Rows and roughly how far along a hidden order each lies, from 0 to 15:
[  5  -2  -3   1  22  -2   1   2   1   2  -7   0  -2  23   0  -9   5   2
  -1   0  -1  -6   2   4  -7  12   6 -12   1   4  -3   2  -2  -1  -9   0
   2  -4  -1   5  -3  -1  -3  -2   4   0 -25   0  16   1   3   1   1  -1
 -29   8   2  -1  14  28   3   9  -3   0   1   6 -10   5  -1   1  -4  -2
   2   4 -19 -30  -3  -5  -3   5  -4  -5   0  -2  -2   8 -11   8  -4   2
  -5   3  -1   2   3  -6   7   8   6  -6   0   0 -12  -1   2   1  13  12
  -2  -1  -2   6   1 -20   3  -3]	12
[ -4  -5  -1   6 -11  -6   5   2   5  11  -7  -8  -5 -36   0 -39   7  10
  -2  -3  -6  -4   1   2   2   2   5 -22   2  47  -6   2  -4   3 -33   4
  13  -9   0   3 -11  -3  -3  -5   9 -14 -34   2  -7  15  -7   0   9  11
  -8 -21   2  -5  19 -32   7  24  -6  -5   2   3   2  -1   2   2  11  -3
   1  -4   8  34  -8  -7  -4  -4  -1  -4  -1  -2 -12 -23 -12   6   5  -2
 -12   8  -6   8   4   7  -4  12   8  -6  -6  25  24  -1   5  -1  12   9
  -4   0 -27   8   3  -3   0   5]	1
[ 12  -6 -20   2  63 -18   4   2   3  11  -7   1   9  24  -3 -22 -35  11
  -7 -28 -26 -22   1   6  -5   1   3  24   1  18  -5   2  -3   8  11 -10
  14   3   1 -19  32   7  -4  -2   5  -3  41   0 -14   6  -2   4  -6   8
   8  14  -4   1  43  10   4 -17  -5  10  -1 -22 -13  -4   3   3  10  -6
   2  -3  12  22  -4  -9  13  -4   4   8   1  -3  19  18  -4  -5   9  -5
   1   5  -4   6   5 -10   3  51   7  14  -2 -34  -8 -11   2   1  36  24
   1   2 -16   7   1   0   1  -5]	13
[  4  -1  -3   1  31 -17   6   1   2   3  -6  -3   0  35  -1   7  -4   4
  -5   5   0  -7   1   2  -4   3   3  -2   1  -4  -4   3  -4  -4  -1   1
   4  -6  -1   1  -9  -4  -1  -3   4  -4  -6   1  -4  -4  -5  -1   9  10
 -29  14  -1  -1   5 -17   5 -25  -4   2   0   6  -2  -1   0   0   1  -2
   1   2 -12  39  -7  -3   1   3  -5   1   1  -4  -4 -14 -10   8  -7   4
  -6   3 -17   4   2   1   2 -21   2  -4   1  -3  -2  -3   0   0  -1  13
  -1   0   4   4   1  -8  -1  -3]	8
[  7  -1  -4   2  41 -17   6   3   2   8 -10  -2   1  32  -3   3  12   7
  -5   4  -4 -14   3   3  -8   9   9   2   1 -39  -5   4  -5  -1   3   3
   4  -5   0  -1  -6  -1  -4  -3   5  -6   6   1  -2   3  -9  -1   7   6
 -20  17  -4  -2 -13   2   6 -32  -5   1   1   2  -8  -1   1   1   2  -4
   4   4  -5  52  -9  -8   3   4  -1   2   2  -5  -5 -39  -8  10  -9   1
 -13   6 -15   7   4   3   2 -30   0  -6  -1   2  -4  -4   0   1  11   5
   0   0  -5   9  -2  -4   1  -5]	9
[  1  -5   0   6  32  12   3   2   4  10 -18  -3 -11  -8   2 -21  -9  10
  -5   0 -15  -8   2   3  -7  22   8 -26   2   9  -4   7  -5   5 -15   1
   2 -12  -1  -2   1  -2  -3  -4   7  -1 -13   3  28   0  -3  -1   5  -1
 -18  35   3  -5  48   5   6  20  -7   5   0  -6  -4   5   2  -3   1  -5
  -1   0 -23 -42  -4  -5   2  10  -4  -2  -2  -3 -17  10  -7  11  -6  -1
  -4   5  -7   8   7   0   7   1   6   0  -3 -26  -8  -4   1   1  27   4
  -4   0  19   9   3  -8   5   1]	14
[-15  -1   2   3  26  20   7   1   5  16 -12   1   0   8   1  51  28   3
  -7   3  -6 -18   2   6  -7   7   7   2   0 -48  -1   4  -3  -4  10   5
   4  -8  -1  12  -2  -1  -5  -5  10 -14  -8   5  -8   4   0   2  -5  -2
  12 -16  -4  -8 -62 -25   7 -21  -3  -1  -1 -13  -8   0   3  -1   3  -5
   0  -2  37   9   5  -6 -12  -1   6   5  -1  -1 -16   5   5   0   2  -5
 -10   7   1  10   4   3  -7 -33  -5  -8  -4   1  18 -11   0   0  -7 -14
  -4   1  -4   6   5   4   9   4]	9
[ -7  -6   4   3  27   4  -2   1   3   5  -6   6  -8 -45  -2  31  -1   0
  -3  -4   8 -15   1   3 -16 -12   7  23   2 -31  -1   4  -4  -7   5   1
   3  -7   3  11 -10   3  -3  -2   9  -9  27   2 -14   7  -3   0   0  10
   9 -44   2  -5  10 -35   7  -4  -2   0  -1   5   1 -11   4  -2   0  -2
   1   1  30 -39   3  -5  -8  -2   0   5   0  -3 -38 -17  -5 -11  13  -2
 -20  10   3   7   4  22   1 -57   9 -14  -6 -19   9   1  -4  -3  12  33
   1   0   1   7   4   7   4   2]	7
[  7   1  -4   0  24  -3   3   2  -1   1  -7   0  -2  31  -3 -19   3   6
  -1  -4   2  -8   2   5  -8  -2   4 -12   1  -9  -4   2  -3   3  -2  -4
   2   3   0  11   3   0  -4  -2   2  -5 -23  -1   9   1   6   0   3  -1
 -33  17   0   1  12  15   6   7   0   4   2   3 -14   0   0   4  -5  -3
   7   7 -21 -30  -4 -10   1   4  -3  -7   6  -4   6  12 -12   7  -6   1
  -5   6 -11   3   4 -12   4 -10   7  -7  -1  12 -10  -2   1   3  11  20
   0  -4   1   9  -5 -17   5  -6]	11
[  2  -3  -4   4  -5  24   7   3   4   7 -13   0 -15 -53   3  15 -28   3
   0  -6   2 -11   0  -7 -18  12   1   3   0  63  -3   8  -2 -13  11  -5
 -13  -7   3   9  -7  -1   1  -2  -2  -4  -9   2  39   2   5  -3   9   2
  33  43   4  -4  14 -53   1  49  -8 -11  -2   4   9   5   4  -3   4  -2
  -5   2  -5  -1  -5   3   2   4  -8  -2  -5  -5  -1 -23  -7  11 -11  -3
   2  -3   7  -3   3  -4  -6  17  -3   1  -7  -9  13  -8   1  -7  -6   1
  -1   0   7   0   5  -6   5  12]	15
[ -1  -4   1   3 -17   0   4   1   3   9  -7  -5 -12 -40   1 -27   5   6
  -2   1  -3 -11   1   2   0  11   5 -25   2   8  -3   4  -3  -6 -25   4
   6  -6  -3  -1  -8  -2  -1  -5   8   4  -3   3  17  -2   2   1   6   8
  -3  -1   5  -4 -15 -48   9  21  -5  -4   1  -3  -2  -2   1   1   7  -1
   0  -4 -22  14  -5  -8   3   2  -1  -2  -3  -1  -3   9  -6   4   2  -3
  -7   5  -5   4   2  -5  -4  14  -3   0   0  -2  19  -2   5   1  23   1
  -2   1  -3   5  -1  17   1   7]	6
[ -6  -3  -4   8  14 -20   7   3   4  12  -9  -8 -17 -49   0 -49  29   9
  -6  -1  -6 -17   3   5  -3   7   7 -11   4  26  -6   8  -6   0   7   5
  13 -15  -2  13   4  -2  -3  -5  11 -19  -5   3   9   8   2   2   7   8
 -16  22   4  -4  37 -44   8   6  -7   2   2   9  -5   3   6   1  13  -5
   2  -2   6  28 -13  -9  -2   4   4   3   4  -2   4 -22 -10   7   3  -4
 -23  10   1  11   4 -10  -5  -1   7   1  -5  20   9   3   2   3 -33  -4
  -3  -1  -5  10   1  17   0  -1]	0
